Here is a tiny trained network, its code and every weight. The questions are about switching its units off for an input and a target symbol, where a switched-off unit gives its printed mean instead of its output.

import numpy as np


def w(rows, s, z=0):
    codes = np.array(rows[::2]) - 128.0
    scale = np.full(codes.shape[1], s)
    scale[-1] = z or s
    return codes * scale


def f(y):
    return np.maximum(y, 0)


def softmax(a):
    e = np.exp(a - a.max(-1, keepdims=True))
    return e / e.sum(-1, keepdims=True)


def log_softmax(a):
    a = a - a.max(-1, keepdims=True)
    return a - np.log(np.exp(a).sum(-1, keepdims=True))


def net(x, mask):
    ids = ['ΔΨαβγεζλξπφω'.index(c) for c in x.split()]
    T = len(ids)
    res = E[ids] + P[:T]
    u = 0
    for l in range(2):
        r = res
        for j in range(3):
            rows = slice(3 * j, 3 * j + 3)
            q, k, v = (r @ M[l][rows].T for M in (Q, K, V))
            z = softmax(np.where(np.tri(T) > 0, q @ k.T / 3**0.5, -1e9)) @ v
            o = O[l][rows]
            res = res + np.where(mask[u + j], z, o[:, -1]) @ o[:, :-1]
        u += 3
        y = f(res @ A[l][:, :-1].T + A[l][:, -1])
        res = res + np.where(mask[u : u + 4], y, B[l][:, -1]) @ B[l][:, :-1]
        u += 4
    return log_softmax(res[-1] @ U[:, :-1].T + U[:, -1])


Q, K, V, O, A, B = {}, {}, {}, {}, {}, {}
E = w([
[116,37,131],'Δ',
[113,37,133],'Ψ',
[115,40,131],'α',
[198,220,28],'β',
[37,86,44],'γ',
[169,80,225],'ε',
[124,40,126],'ζ',
[73,116,3],'λ',
[205,206,138],'ξ',
[166,83,223],'π',
[121,41,128],'φ',
[120,40,127],'ω',
],0.015)
P = w([
[136,5,126],'0',
[134,23,129],'1',
[125,38,133],'2',
[118,53,139],'3',
[110,69,142],'4',
[102,82,146],'5',
[94,96,151],'6',
[86,110,156],'7',
[75,126,162],'8',
[70,142,170],'9',
[60,157,178],'10',
[53,175,186],'11',
[43,194,195],'12',
[56,187,192],'13',
],0.012)
Q[0] = w([
[130,62,138],'L0H1',
[107,97,117],'L0H1',
[135,90,180],'L0H1',
[101,64,170],'L0H2',
[164,72,195],'L0H2',
[221,187,103],'L0H2',
[250,133,143],'L0H3',
[145,160,151],'L0H3',
[134,128,70],'L0H3',
],0.019)
K[0] = w([
[116,141,228],'L0H1',
[33,145,110],'L0H1',
[146,247,197],'L0H1',
[46,237,129],'L0H2',
[54,175,190],'L0H2',
[173,63,153],'L0H2',
[179,48,155],'L0H3',
[125,59,157],'L0H3',
[77,142,79],'L0H3',
],0.014)
V[0] = w([
[121,75,105],'L0H1',
[138,136,109],'L0H1',
[155,155,127],'L0H1',
[161,110,124],'L0H2',
[66,121,145],'L0H2',
[250,108,140],'L0H2',
[149,121,166],'L0H3',
[110,97,64],'L0H3',
[181,66,105],'L0H3',
],0.015)
O[0] = w([
[190,115,84,232],'L0H1',
[130,73,70,93],'L0H1',
[88,55,163,65],'L0H1',
[130,173,95,146],'L0H2',
[184,60,96,171],'L0H2',
[83,177,119,91],'L0H2',
[2,123,117,134],'L0H3',
[138,136,128,209],'L0H3',
[99,197,203,255],'L0H3',
],0.0077,0.0075)
A[0] = w([
[138,180,51,3],'L0N1',
[250,99,150,74],'L0N2',
[140,147,205,87],'L0N3',
[181,226,143,127],'L0N4',
],0.013,0.0041)
B[0] = w([
[238,216,117,164],'L0N1',
[169,60,147,255],'L0N2',
[135,63,254,199],'L0N3',
[19,26,55,209],'L0N4',
],0.0072,0.0083)
Q[1] = w([
[220,175,65],'L1H1',
[191,196,37],'L1H1',
[51,114,84],'L1H1',
[188,99,186],'L1H2',
[122,138,77],'L1H2',
[64,158,255],'L1H2',
[206,73,107],'L1H3',
[212,249,43],'L1H3',
[149,127,223],'L1H3',
],0.0092)
K[1] = w([
[182,87,200],'L1H1',
[150,137,251],'L1H1',
[50,113,132],'L1H1',
[124,97,170],'L1H2',
[119,110,136],'L1H2',
[97,123,172],'L1H2',
[108,68,135],'L1H3',
[202,122,214],'L1H3',
[174,84,90],'L1H3',
],0.012)
V[1] = w([
[73,45,133],'L1H1',
[159,158,56],'L1H1',
[131,124,166],'L1H1',
[121,175,124],'L1H2',
[119,66,3],'L1H2',
[94,101,209],'L1H2',
[111,144,102],'L1H3',
[182,103,200],'L1H3',
[160,96,102],'L1H3',
],0.013)
O[1] = w([
[115,90,97,173],'L1H1',
[137,146,165,142],'L1H1',
[127,121,96,118],'L1H1',
[160,109,164,58],'L1H2',
[128,87,167,64],'L1H2',
[161,112,2,247],'L1H2',
[108,144,147,120],'L1H3',
[160,157,97,135],'L1H3',
[84,111,128,161],'L1H3',
],0.01,0.014)
A[1] = w([
[97,148,105,56],'L1N1',
[146,161,97,82],'L1N2',
[253,149,112,191],'L1N3',
[54,132,135,2],'L1N4',
],0.015,0.0076)
B[1] = w([
[136,59,252,163],'L1N1',
[158,170,58,175],'L1N2',
[113,151,188,248],'L1N3',
[202,123,36,146],'L1N4',
],0.012,0.015)
U = w([
[127,139,119,117],'Δ',
[133,136,117,99],'Ψ',
[131,135,117,99],'α',
[53,160,143,217],'β',
[171,77,118,13],'γ',
[198,153,76,67],'ε',
[118,152,128,255],'ζ',
[198,151,149,121],'λ',
[5,108,94,175],'ξ',
[192,153,77,102],'π',
[126,144,122,180],'φ',
[123,142,124,160],'ω',
],0.013,0.0068)

Each question gives the input, a string of symbols that net reads in full, and the target symbol t.
The units are the heads (3 rows each of Q, K, V and O) and the neurons (one row each of A and B). Each row of codes is followed by its name. A weight is (code - 128) times the scale printed after its matrix; where a second scale follows, it is the last column's (O, A, B and U).
mask holds one flag per unit, layer by layer, with each layer's heads first. A switched-off unit (its flag False) gives its mean, the last column of its rows in O or B, instead of its output. The means were averaged over made-up inputs and are rounded, as every weight is.
A unit's drop is (log p(t) with every unit on - log p(t) with that unit switched off) / (log p(t) with every unit on - log p(t) with every unit switched off).
The circuit of an input: a set's keep is (log p(t) with only the set's units on - log p(t) with every unit switched off) / (log p(t) with every unit on - log p(t) with every unit switched off). Starting from the 12 units with the biggest drops (on a tie, the unit counted first), units are removed one at a time, each time the one whose removal leaves the highest keep (on an exact tie, the one counted first), for as long as the keep stays at least 0.8.
circuit, biggest first: the units of the circuit, biggest drop first
top k neurons: the k neurons with the biggest drops, biggest first
top k neurons in layer l: the k neurons of layer l with the biggest drops, biggest first
which heads matter: for each layer, one digit per head in row order, 1 if its drop is at least 0.15 and else 0, layers parted by /
input π ζ Δ, target π: which heads matter => 001 / 010
input φ ξ ξ γ Δ ζ ζ α, target γ: circuit, biggest first => (L0H2)
input φ Δ γ π π ζ ω, target π: circuit, biggest first => (L1H2 L0N4 L0N3 L0H3)
input φ γ π ε π ε γ ξ ζ ω π, target ε: circuit, biggest first => (L1H2 L0N3)
input β ξ Δ Δ γ ω Δ α β ζ φ φ, target β: circuit, biggest first => (L0H2 L0N4 L1H3)
input ε ζ ξ α α ω β α ξ ζ π ω, target π: circuit, biggest first => (L1H2 L0N3 L0H1)
input ξ ε Δ λ ζ ω ξ ζ α, target ξ: which heads matter => 011 / 100
input γ ζ π Δ ω γ Δ ζ ω ζ λ, target λ: top 2 neurons in layer 0 => (L0N1 L0N4)
input α ε ξ ζ Δ ζ α, target ξ: circuit, biggest first => (L1H1 L0H3)
input Δ ω γ ω ε ζ, target ε: circuit, biggest first => (L1H2 L0N4 L0N3 L0H3)
input ζ ξ ε ξ ζ π π Ψ ξ ε ε, target ε: top 2 neurons => (L0N3 L1N2)
input φ ζ ω γ φ φ Δ, target γ: circuit, biggest first => (L0H2 L0N2)
input ω φ ζ φ ξ ζ ζ π ω ω λ, target λ: which heads matter => 001 / 011
input φ ξ β Δ λ α α ζ φ β ω α, target β: top 2 neurons => (L0N1 L1N2)
input ε ξ ζ ξ γ Ψ α Ψ ε ε ζ λ φ Ψ, target λ: which heads matter => 011 / 100
input ζ ξ ζ β ζ φ φ ω ζ ξ ω γ γ Δ, target γ: which heads matter => 011 / 000
input λ φ ξ π ε ζ φ φ, target ε: top 2 neurons => (L1N2 L0N3)
input φ Δ φ ω ζ ξ ω π φ ε ζ ε ε ω, target ε: which heads matter => 100 / 010
input λ φ Δ, target λ: circuit, biggest first => (L0H3 L0H1 L0N4 L1N3)
input π ζ φ ζ, target π: circuit, biggest first => (L0H3 L0N4 L1H2 L0N3)
input ε ω α ω ζ ζ, target ε: circuit, biggest first => (L0H3 L0N4 L1H2 L1H3)
input λ ζ ω φ ζ ε ξ π φ, target π: top 4 neurons => (L0N3 L0N4 L1N2 L1N3)
input α ξ φ ζ γ ζ ζ π ε ζ α, target ε: circuit, biggest first => (L1H2 L0N3 L0H1)
input γ ζ ζ π α ζ, target π: which heads matter => 101 / 011
